Below is a small trained network, with its code and all its weights. Each question gives an input and a class and asks what happens when units are switched off, that is, made to give their printed mean instead of their output.

import numpy as np


def w(rows, s, z=0):
    codes = np.array(rows[::2]) - 128.0
    scale = np.full(codes.shape[1], s)
    scale[-1] = z or s
    return codes * scale


def f(y):
    return np.maximum(y, 0)


def log_softmax(a):
    a = a - a.max(-1, keepdims=True)
    return a - np.log(np.exp(a).sum(-1, keepdims=True))


def net(x, mask):
    res = np.array(x, float).reshape(1, 7) / 4 @ E
    y = f(res @ A[0][:, :-1].T + A[0][:, -1])
    res = res + np.where(mask, y, B[0][:, -1]) @ B[0][:, :-1]
    return log_softmax(res[-1] @ U[:, :-1].T + U[:, -1])


A, B = {}, {}
E = w([
[66,124,216,36,181,186,254,186,94],'x0',
[204,179,208,72,90,153,44,140,126],'x1',
[134,128,131,129,129,125,134,122,133],'x2',
[16,116,206,146,96,155,88,128,235],'x3',
[103,126,61,34,79,177,137,8,146],'x4',
[127,128,127,128,127,129,126,131,126],'x5',
[128,130,128,128,128,123,127,131,130],'x6',
],0.0081)
A[0] = w([
[96,128,208,23,163,152,236,185,98,67],'n1',
[237,142,81,58,167,117,213,152,39,3],'n2',
[190,158,252,3,109,145,66,161,114,54],'n3',
[15,114,73,172,165,125,236,147,108,81],'n4',
[167,119,219,225,170,112,187,238,104,28],'n5',
[17,140,216,97,121,131,121,127,179,64],'n6',
[114,117,115,1,106,155,195,24,136,84],'n7',
],0.014,0.0063)
B[0] = w([
[174,132,97,187,107,121,64,120,94,255],'n1',
[58,85,196,191,113,149,124,148,178,208],'n2',
[139,108,69,125,146,105,244,103,149,236],'n3',
[158,113,89,127,138,108,231,105,146,218],'n4',
[108,181,127,8,135,132,72,116,137,217],'n5',
[77,91,187,179,121,149,118,151,149,221],'n6',
[122,183,138,29,146,117,69,140,126,238],'n7',
],0.017)
U = w([
[80,174,176,23,123,126,98,169,152,83],'0',
[22,48,245,194,69,170,130,192,202,108],'1',
[145,86,104,123,125,92,253,134,157,78],'2',
[123,112,188,122,105,164,145,193,89,254],'3',
[191,119,77,240,34,65,8,130,153,114],'4',
],0.0052,0.018)

Each question gives the input, the list of numbers given to net, and the class t.
The units are the neurons (one row each of A and B). Each row of codes is followed by its name. A weight is (code - 128) times the scale printed after its matrix; where a second scale follows, it is the last column's (A, B and U).
mask holds one flag per neuron, in row order. A switched-off neuron (its flag False) gives its mean, the last column of its row in B, instead of its output. The means were averaged over made-up inputs and are rounded, as every weight is.
A unit's drop is (log p(t) with every unit on - log p(t) with that unit switched off) / (log p(t) with every unit on - log p(t) with every unit switched off).
The circuit of an input: a set's keep is (log p(t) with only the set's units on - log p(t) with every unit switched off) / (log p(t) with every unit on - log p(t) with every unit switched off). Starting from all 7 units, units are removed one at a time, each time the one whose removal leaves the highest keep (on an exact tie, the one counted first), for as long as the keep stays at least 0.8.
units of the circuit, in order: the units of the circuit, biggest drop first
unit that matters most: the unit with the biggest drop
top k neurons: the k neurons with the biggest drops, biggest first
drop of u: that unit's drop, to one decimal
input [-6,4,6,3,-6,6,3], class 0: units of the circuit, in order => n1, n5
input [0,0,2,2,-6,8,-8], class 0: units of the circuit, in order => n5
input [0,5,-5,3,2,5,-6], class 2: top 2 neurons => n3, n2
input [-6,7,-8,-8,1,5,-5], class 1: top 3 neurons => n2, n1, n4
input [-4,7,-7,4,4,4,-1], class 2: top 2 neurons => n3, n1
input [7,2,6,5,-3,8,3], class 4: top 2 neurons => n1, n2
input [5,4,4,-4,1,6,-7], class 4: top 4 neurons => n1, n6, n4, n5
input [-2,4,3,6,-6,6,3], class 0: top 2 neurons => n5, n2
input [-7,7,-4,5,4,4,-3], class 2: top 2 neurons => n1, n3
input [6,7,6,-1,5,5,7], class 2: top 2 neurons => n3, n5
input [-2,-4,-7,-6,7,-3,-8], class 0: top 2 neurons => n7, n6
input [6,-5,3,4,-4,0,3], class 4: top 3 neurons => n1, n3, n7
input [-6,7,1,-5,2,-5,-7], class 2: top 2 neurons => n1, n3
input [0,-1,-6,5,-6,3,7], class 0: top 2 neurons => n5, n2
input [4,7,-4,-3,-1,-3,-1], class 2: top neuron => n3
input [6,6,-4,-3,-3,-7,-4], class 2: top 2 neurons => n3, n7
input [-3,-5,-5,6,-7,8,-6], class 0: drop of n1 => 0.1
input [1,2,-1,-6,4,-8,4], class 1: drop of n2 => 1.5
input [4,1,-3,6,3,-6,4], class 1: drop of n5 => 0.3
input [-3,3,-5,-8,8,3,5], class 0: drop of n4 => 0.0
input [-1,0,0,-1,-8,0,1], class 0: unit that matters most => n5
